Here is a tiny trained network, its code and every weight. The questions are about switching its units off for an input and a class, where a switched-off unit gives its printed mean instead of its output.

import numpy as np


def w(rows, s, z=0):
    codes = np.array(rows[::2]) - 128.0
    scale = np.full(codes.shape[1], s)
    scale[-1] = z or s
    return codes * scale


def f(y):
    return y / 2 * (1 + np.tanh(0.7978845608 * (y + 0.044715 * y**3)))


def log_softmax(a):
    a = a - a.max(-1, keepdims=True)
    return a - np.log(np.exp(a).sum(-1, keepdims=True))


def net(x, mask):
    res = np.array(x, float).reshape(1, 6) / 4 @ E
    y = f(res @ A[0][:, :-1].T + A[0][:, -1])
    res = res + np.where(mask, y, B[0][:, -1]) @ B[0][:, :-1]
    return log_softmax(res[-1] @ U[:, :-1].T + U[:, -1])


A, B = {}, {}
E = w([
[129,124,139,141,118,136,122,125],'x0',
[133,102,102,180,172,145,233,37],'x1',
[254,84,180,118,90,36,182,179],'x2',
[125,179,92,149,14,76,122,80],'x3',
[101,56,145,42,83,171,128,28],'x4',
[126,118,150,158,108,144,117,118],'x5',
],0.0076)
A[0] = w([
[94,192,60,142,162,174,104,131,84],'n1',
[148,65,182,99,214,126,111,132,137],'n2',
[98,118,115,132,168,189,126,141,152],'n3',
[151,139,112,94,113,134,50,172,79],'n4',
[166,111,166,142,132,49,158,159,113],'n5',
[118,100,163,121,173,164,142,165,51],'n6',
[166,124,109,109,117,143,45,146,218],'n7',
[164,107,81,156,153,150,180,73,127],'n8',
[198,67,162,108,118,74,144,122,84],'n9',
[111,91,171,100,193,142,123,161,108],'n10',
[128,135,114,90,157,84,110,124,253],'n11',
[151,88,158,155,194,227,128,203,161],'n12',
[223,70,155,116,122,98,139,168,116],'n13',
[96,171,88,138,159,171,68,88,98],'n14',
[151,193,88,152,48,106,108,87,149],'n15',
[117,169,164,75,86,108,74,163,112],'n16',
[111,183,87,143,52,117,163,116,102],'n17',
[159,118,156,36,122,151,101,57,113],'n18',
[69,158,67,156,130,136,98,97,110],'n19',
[133,133,101,174,175,99,183,65,99],'n20',
[136,176,109,202,194,126,140,200,108],'n21',
[111,154,122,192,155,101,132,170,165],'n22',
[120,71,140,74,98,140,118,64,72],'n23',
[150,130,133,156,156,163,211,78,100],'n24',
[117,137,155,80,133,124,42,151,172],'n25',
[126,86,160,125,177,175,138,165,66],'n26',
[38,161,107,124,176,204,111,149,92],'n27',
[149,212,111,184,168,89,123,143,88],'n28',
[171,85,96,90,203,113,105,127,223],'n29',
[101,104,181,89,95,136,55,191,66],'n30',
[123,137,61,140,89,48,98,91,173],'n31',
[136,200,125,254,142,89,104,151,124],'n32',
[138,108,106,205,166,110,168,69,112],'n33',
],0.0077,0.0049)
B[0] = w([
[202,149,89,98,105,183,98,114,203],'n1',
[95,170,171,144,67,119,168,137,211],'n2',
[146,196,138,176,90,118,144,127,196],'n3',
[106,64,68,151,183,81,88,188,179],'n4',
[202,175,107,100,102,203,87,116,210],'n5',
[87,109,100,101,43,133,170,209,146],'n6',
[98,97,157,151,206,67,94,125,228],'n7',
[119,92,79,184,171,59,106,163,187],'n8',
[216,172,100,124,91,174,85,149,199],'n9',
[63,152,153,156,75,116,172,175,185],'n10',
[154,148,198,138,168,90,94,77,223],'n11',
[62,162,189,140,88,119,192,132,254],'n12',
[217,153,95,144,124,183,119,127,234],'n13',
[252,206,87,171,75,175,90,136,204],'n14',
[45,178,170,133,102,106,206,152,217],'n15',
[114,125,88,174,169,77,120,161,205],'n16',
[77,167,152,139,81,113,154,183,176],'n17',
[101,35,150,36,144,165,43,97,188],'n18',
[203,175,95,153,90,145,177,133,197],'n19',
[120,80,61,186,159,73,72,171,184],'n20',
[59,79,141,21,154,189,86,81,239],'n21',
[136,84,151,78,146,177,101,53,211],'n22',
[98,27,129,44,149,196,53,109,176],'n23',
[95,100,70,164,170,69,54,165,184],'n24',
[151,94,113,209,186,89,96,124,229],'n25',
[64,127,124,104,58,128,174,215,161],'n26',
[208,195,117,137,90,161,115,134,238],'n27',
[65,24,127,3,117,173,90,77,195],'n28',
[89,218,199,152,105,126,126,99,223],'n29',
[107,73,58,196,165,71,96,176,198],'n30',
[48,177,188,136,87,120,206,118,205],'n31',
[77,38,168,53,134,197,84,70,240],'n32',
[99,89,72,159,203,51,60,178,189],'n33',
],0.0057,0.0053)
U = w([
[92,53,146,29,138,185,86,73,77],'0',
[119,101,55,224,194,36,93,183,87],'1',
[255,190,102,155,63,183,121,133,78],'2',
[130,154,189,168,148,112,137,79,255],'3',
[39,167,174,150,43,106,212,179,83],'4',
],0.0091,0.0095)

Each question gives the input, the list of numbers given to net, and the class t.
The units are the neurons (one row each of A and B). Each row of codes is followed by its name. A weight is (code - 128) times the scale printed after its matrix; where a second scale follows, it is the last column's (A, B and U).
mask holds one flag per neuron, in row order. A switched-off neuron (its flag False) gives its mean, the last column of its row in B, instead of its output. The means were averaged over made-up inputs and are rounded, as every weight is.
A unit's drop is (log p(t) with every unit on - log p(t) with that unit switched off) / (log p(t) with every unit on - log p(t) with every unit switched off).
The circuit of an input: a set's keep is (log p(t) with only the set's units on - log p(t) with every unit switched off) / (log p(t) with every unit on - log p(t) with every unit switched off). Starting from the 12 units with the biggest drops (on a tie, the unit counted first), units are removed one at a time, each time the one whose removal leaves the highest keep (on an exact tie, the one counted first), for as long as the keep stays at least 0.8.
circuit, biggest first: the units of the circuit, biggest drop first
unit that matters most: the unit with the biggest drop
top k neurons: the k neurons with the biggest drops, biggest first
drop of u: that unit's drop, to one decimal
input [-1,-5,-2,-8,-4,-6], class 4: circuit, biggest first	n12, n10
input [1,-6,6,-8,-5,-1], class 4: unit that matters most	n12
input [-6,-8,7,-2,6,2], class 1: circuit, biggest first	n30, n16
input [-1,-3,-7,8,-8,7], class 0: top 2 neurons	n32, n28
input [-4,-8,5,-7,6,-7], class 1: circuit, biggest first	n30, n25
input [-2,5,-8,6,4,1], class 2: circuit, biggest first	n14, n19
input [0,-3,-1,6,-3,-1], class 4: circuit, biggest first	n15, n31
input [6,-6,1,4,-6,8], class 0: circuit, biggest first	n32, n28
input [-5,-4,6,1,4,-6], class 2: circuit, biggest first	n9, n13
input [2,-5,0,-6,-5,-6], class 4: top 2 neurons	n12, n10
input [-8,8,-7,-7,-4,6], class 1: top 3 neurons	n33, n24, n20
input [-3,-4,-7,6,-8,-7], class 0: top 3 neurons	n32, n28, n21
input [4,-2,-6,-7,-8,4], class 0: top 2 neurons	n21, n32
input [-1,-3,8,3,6,7], class 2: top 2 neurons	n9, n13
input [4,2,4,-3,-5,-5], class 0: unit that matters most	n21
input [-3,1,-3,-4,1,7], class 4: drop of n26	0.1
input [1,-6,-8,6,-5,8], class 2: drop of n15	-0.1
input [6,8,-8,-2,2,-4], class 1: drop of n20	0.3
